Below is a small trained network, with its code and all its weights. Each question gives an input and a class and asks what happens when units are switched off, that is, made to give their printed mean instead of their output.

import numpy as np


def w(rows, s, z=0):
    codes = np.array(rows[::2]) - 128.0
    scale = np.full(codes.shape[1], s)
    scale[-1] = z or s
    return codes * scale


def f(y):
    return np.maximum(y, 0)


def log_softmax(a):
    a = a - a.max(-1, keepdims=True)
    return a - np.log(np.exp(a).sum(-1, keepdims=True))


def net(x, mask):
    res = np.array(x, float).reshape(1, 7) / 4 @ E
    y = f(res @ A[0][:, :-1].T + A[0][:, -1])
    res = res + np.where(mask, y, B[0][:, -1]) @ B[0][:, :-1]
    return log_softmax(res[-1] @ U[:, :-1].T + U[:, -1])


A, B = {}, {}
E = w([
[118,204,56,100,127],'x0',
[136,195,192,125,89],'x1',
[125,123,127,127,121],'x2',
[128,127,127,127,129],'x3',
[74,114,150,47,152],'x4',
[114,117,128,123,109],'x5',
[247,137,104,68,130],'x6',
],0.011)
A[0] = w([
[105,203,74,101,133,76],'n0',
[171,120,85,82,147,113],'n1',
[198,95,153,73,94,140],'n2',
[168,67,183,113,129,80],'n3',
[111,127,174,9,195,72],'n4',
[119,170,79,109,109,67],'n5',
[60,166,145,188,157,79],'n6',
[163,163,123,88,131,135],'n7',
[132,89,104,125,128,56],'n8',
[191,146,104,195,90,255],'n9',
[137,113,211,161,187,176],'n10',
[163,204,224,100,58,52],'n11',
[143,55,49,115,154,86],'n12',
],0.015,0.0044)
B[0] = w([
[78,182,154,234,103,214],'n0',
[58,99,79,103,139,221],'n1',
[50,126,24,83,96,232],'n2',
[81,217,99,215,139,200],'n3',
[242,77,215,116,49,243],'n4',
[107,170,138,208,121,183],'n5',
[139,94,36,17,144,217],'n6',
[62,153,94,80,132,203],'n7',
[138,132,134,130,171,155],'n8',
[179,90,224,74,65,255],'n9',
[55,225,135,162,101,215],'n10',
[144,72,155,154,253,230],'n11',
[144,131,210,140,219,231],'n12',
],0.015,0.0096)
U = w([
[154,106,130,131,245,84],'0',
[110,141,56,64,111,138],'1',
[122,202,106,175,85,40],'2',
[197,118,146,103,59,124],'3',
[127,144,123,104,126,254],'4',
],0.011,0.0051)

Each question gives the input, the list of numbers given to net, and the class t.
The units are the neurons (one row each of A and B). Each row of codes is followed by its name. A weight is (code - 128) times the scale printed after its matrix; where a second scale follows, it is the last column's (A, B and U).
mask holds one flag per neuron, in row order. A switched-off neuron (its flag False) gives its mean, the last column of its row in B, instead of its output. The means were averaged over made-up inputs and are rounded, as every weight is.
A unit's drop is (log p(t) with every unit on - log p(t) with that unit switched off) / (log p(t) with every unit on - log p(t) with every unit switched off).
The circuit of an input: a set's keep is (log p(t) with only the set's units on - log p(t) with every unit switched off) / (log p(t) with every unit on - log p(t) with every unit switched off). Starting from the 12 units with the biggest drops (on a tie, the unit counted first), units are removed one at a time, each time the one whose removal leaves the highest keep (on an exact tie, the one counted first), for as long as the keep stays at least 0.8.
units of the circuit, in order: the units of the circuit, biggest drop first
top k neurons: the k neurons with the biggest drops, biggest first
drop of u: that unit's drop, to one decimal
input [6,-6,2,3,-3,-5,0], class 0: units of the circuit, in order : (n12)
input [7,5,-3,1,-5,-1,-8], class 1: top 2 neurons : (n6, n4)
input [-1,3,4,-2,7,-2,5], class 3: top 2 neurons : (n4, n6)
input [0,-4,7,4,8,7,7], class 3: top 2 neurons : (n4, n6)
input [-6,0,-4,6,7,-3,2], class 3: top 4 neurons : (n4, n0, n5, n7)
input [0,-1,-3,7,-5,4,7], class 1: top 3 neurons : (n2, n4, n1)
input [3,-7,-7,7,3,3,-5], class 0: top 2 neurons : (n12, n2)
input [0,6,5,8,-4,-4,3], class 0: top 2 neurons : (n11, n4)
input [-4,-2,-1,8,-6,2,-2], class 3: top 3 neurons : (n9, n0, n2)
input [-8,5,-5,-2,-7,-4,8], class 1: top 2 neurons : (n2, n0)
input [8,3,-6,-6,6,7,-7], class 2: top 2 neurons : (n0, n5)
input [-8,-1,8,-1,8,5,-3], class 2: top 3 neurons : (n3, n10, n9)
input [4,7,-7,6,8,7,4], class 3: top 3 neurons : (n4, n12, n3)
input [-8,4,-6,-6,1,8,6], class 2: units of the circuit, in order : (n3)
input [-8,-4,3,-7,-6,1,3], class 2: top 3 neurons : (n3, n10, n4)
input [2,-2,-2,8,-3,4,-5], class 1: top 2 neurons : (n4, n6)
input [-8,2,6,-7,3,-7,-5], class 2: top 2 neurons : (n10, n3)
input [-6,5,-6,1,5,-4,-6], class 1: drop of n0 : 0.8
input [0,4,2,8,-2,-6,5], class 1: drop of n4 : 0.3
input [-1,-2,-1,-2,1,-4,-6], class 1: drop of n12 : 0.1
input [3,3,-5,-7,-7,-2,4], class 3: units of the circuit, in order : (n9)
input [-7,4,-3,6,-2,-4,0], class 2: drop of n10 : 0.8
